Below are the code and all the weights of a small trained network. Each question names an input and a target symbol and asks about switching units off, where a switched-off unit gives its printed mean instead of its output.

import numpy as np


def w(rows, s, z=0):
    codes = np.array(rows[::2]) - 128.0
    scale = np.full(codes.shape[1], s)
    scale[-1] = z or s
    return codes * scale


def f(y):
    return y / 2 * (1 + np.tanh(0.7978845608 * (y + 0.044715 * y**3)))


def softmax(a):
    e = np.exp(a - a.max(-1, keepdims=True))
    return e / e.sum(-1, keepdims=True)


def log_softmax(a):
    a = a - a.max(-1, keepdims=True)
    return a - np.log(np.exp(a).sum(-1, keepdims=True))


def net(x, mask):
    ids = ['γδηθμξψω'.index(c) for c in x.split()]
    T = len(ids)
    res = E[ids] + P[:T]
    q, k, v = (res @ M[0].T for M in (Q, K, V))
    z = softmax(np.where(np.tri(T) > 0, q @ k.T / 4**0.5, -1e9)) @ v
    res = res + np.where(mask[0], z, O[0][:, -1]) @ O[0][:, :-1]
    y = f(res @ A[0][:, :-1].T + A[0][:, -1])
    res = res + np.where(mask[1:13], y, B[0][:, -1]) @ B[0][:, :-1]
    return log_softmax(res[-1] @ U[:, :-1].T + U[:, -1])


Q, K, V, O, A, B = {}, {}, {}, {}, {}, {}
E = w([
[124,180,45,152,246],'γ',
[110,241,144,90,78],'δ',
[87,138,129,158,89],'η',
[151,129,81,6,128],'θ',
[239,43,153,92,115],'μ',
[2,147,129,100,97],'ξ',
[69,90,199,96,187],'ψ',
[116,108,134,168,208],'ω',
],0.021)
P = w([
[1,149,87,234,136],'0',
[79,93,95,230,126],'1',
[90,107,98,200,131],'2',
[99,130,114,180,144],'3',
[106,144,110,156,140],'4',
[116,151,115,133,150],'5',
[120,165,108,117,142],'6',
[134,185,136,104,170],'7',
[137,196,139,86,167],'8',
[136,217,133,64,153],'9',
[159,219,155,56,182],'10',
[147,235,146,41,163],'11',
[130,200,148,88,172],'12',
],0.0059)
Q[0] = w([
[44,197,122,122,255],'H1',
[64,142,161,60,213],'H1',
[198,139,206,172,72],'H1',
[200,135,225,94,17],'H1',
],0.008)
K[0] = w([
[186,255,176,70,137],'H1',
[186,100,185,41,30],'H1',
[72,123,137,226,170],'H1',
[11,109,118,160,162],'H1',
],0.0085)
V[0] = w([
[61,189,250,105,35],'H1',
[141,44,94,150,159],'H1',
[68,22,33,99,194],'H1',
[254,159,152,23,97],'H1',
],0.0072)
O[0] = w([
[105,119,124,109,107,4],'H1',
[117,170,173,185,120,38],'H1',
[117,136,117,7,167,245],'H1',
[84,84,117,187,159,126],'H1',
],0.015,0.0028)
A[0] = w([
[109,127,106,60,144,165],'N1',
[136,75,118,99,175,164],'N2',
[162,187,175,145,214,169],'N3',
[93,158,157,206,104,174],'N4',
[132,41,255,104,85,226],'N5',
[87,110,248,95,71,150],'N6',
[79,187,103,173,120,110],'N7',
[245,58,129,136,123,177],'N8',
[50,187,197,196,104,254],'N9',
[117,152,202,68,146,168],'N10',
[207,145,116,141,192,84],'N11',
[155,179,72,142,116,156],'N12',
],0.0096,0.0045)
B[0] = w([
[110,147,132,182,114,236],'N1',
[37,144,181,152,142,193],'N2',
[146,157,140,35,98,253],'N3',
[174,163,61,22,119,167],'N4',
[168,157,64,126,238,145],'N5',
[144,65,76,246,143,164],'N6',
[183,139,222,94,208,177],'N7',
[113,78,146,45,151,140],'N8',
[181,80,103,109,160,182],'N9',
[135,157,138,255,132,217],'N10',
[109,93,44,176,58,220],'N11',
[51,36,77,52,154,184],'N12',
],0.0091,0.012)
U = w([
[156,223,229,93,135,255],'γ',
[118,154,57,37,80,65],'δ',
[143,23,41,151,107,134],'η',
[173,185,150,165,177,87],'θ',
[224,148,173,78,214,160],'μ',
[128,153,96,186,72,162],'ξ',
[2,130,210,64,169,141],'ψ',
[152,162,141,120,139,104],'ω',
],0.0064,0.0061)

Each question gives the input, a string of symbols that net reads in full, and the target symbol t.
The units are the heads (4 rows each of Q, K, V and O) and the neurons (one row each of A and B). Each row of codes is followed by its name. A weight is (code - 128) times the scale printed after its matrix; where a second scale follows, it is the last column's (O, A, B and U).
mask holds one flag per unit, heads first, then neurons. A switched-off unit (its flag False) gives its mean, the last column of its rows in O or B, instead of its output. The means were averaged over made-up inputs and are rounded, as every weight is.
A unit's drop is (log p(t) with every unit on - log p(t) with that unit switched off) / (log p(t) with every unit on - log p(t) with every unit switched off).
The circuit of an input: a set's keep is (log p(t) with only the set's units on - log p(t) with every unit switched off) / (log p(t) with every unit on - log p(t) with every unit switched off). Starting from the 12 units with the biggest drops (on a tie, the unit counted first), units are removed one at a time, each time the one whose removal leaves the highest keep (on an exact tie, the one counted first), for as long as the keep stays at least 0.8.
units of the circuit, in order: the units of the circuit, biggest drop first
k most important neurons: the k neurons with the biggest drops, biggest first
drop when u is switched off: that unit's drop, to one decimal
input δ γ γ ξ μ δ ξ γ ω, target η: units of the circuit, in order => H1
input γ δ γ γ ψ δ γ μ γ γ ψ, target μ: 2 most important neurons => N11, N5
input ξ γ μ, target μ: units of the circuit, in order => N5, H1
input ω ω η γ γ γ γ γ ξ ξ γ γ, target δ: units of the circuit, in order => N11, N3, H1
input δ η ξ γ γ γ μ μ ξ, target μ: units of the circuit, in order => H1, N7, N9, N4
input η γ γ γ ω γ μ ω, target μ: 2 most important neurons => N9, N4
input ξ ξ δ η ω γ ξ γ δ ξ δ, target ξ: 2 most important neurons => N3, N6
input γ γ δ ω ξ γ, target η: 2 most important neurons => N3, N12
input ξ γ δ ξ ψ γ ψ γ γ η γ ω, target η: 2 most important neurons => N3, N7
input γ ψ γ θ μ γ γ ξ η, target γ: 2 most important neurons => N11, N12
input γ ω γ θ γ γ γ γ, target ψ: drop when N10 is switched off => 0.1
input θ ψ γ ξ γ γ γ γ γ ω, target ψ: drop when N4 is switched off => 0.1
input ψ γ η ω ω ξ ξ, target ξ: drop when H1 is switched off => 0.6
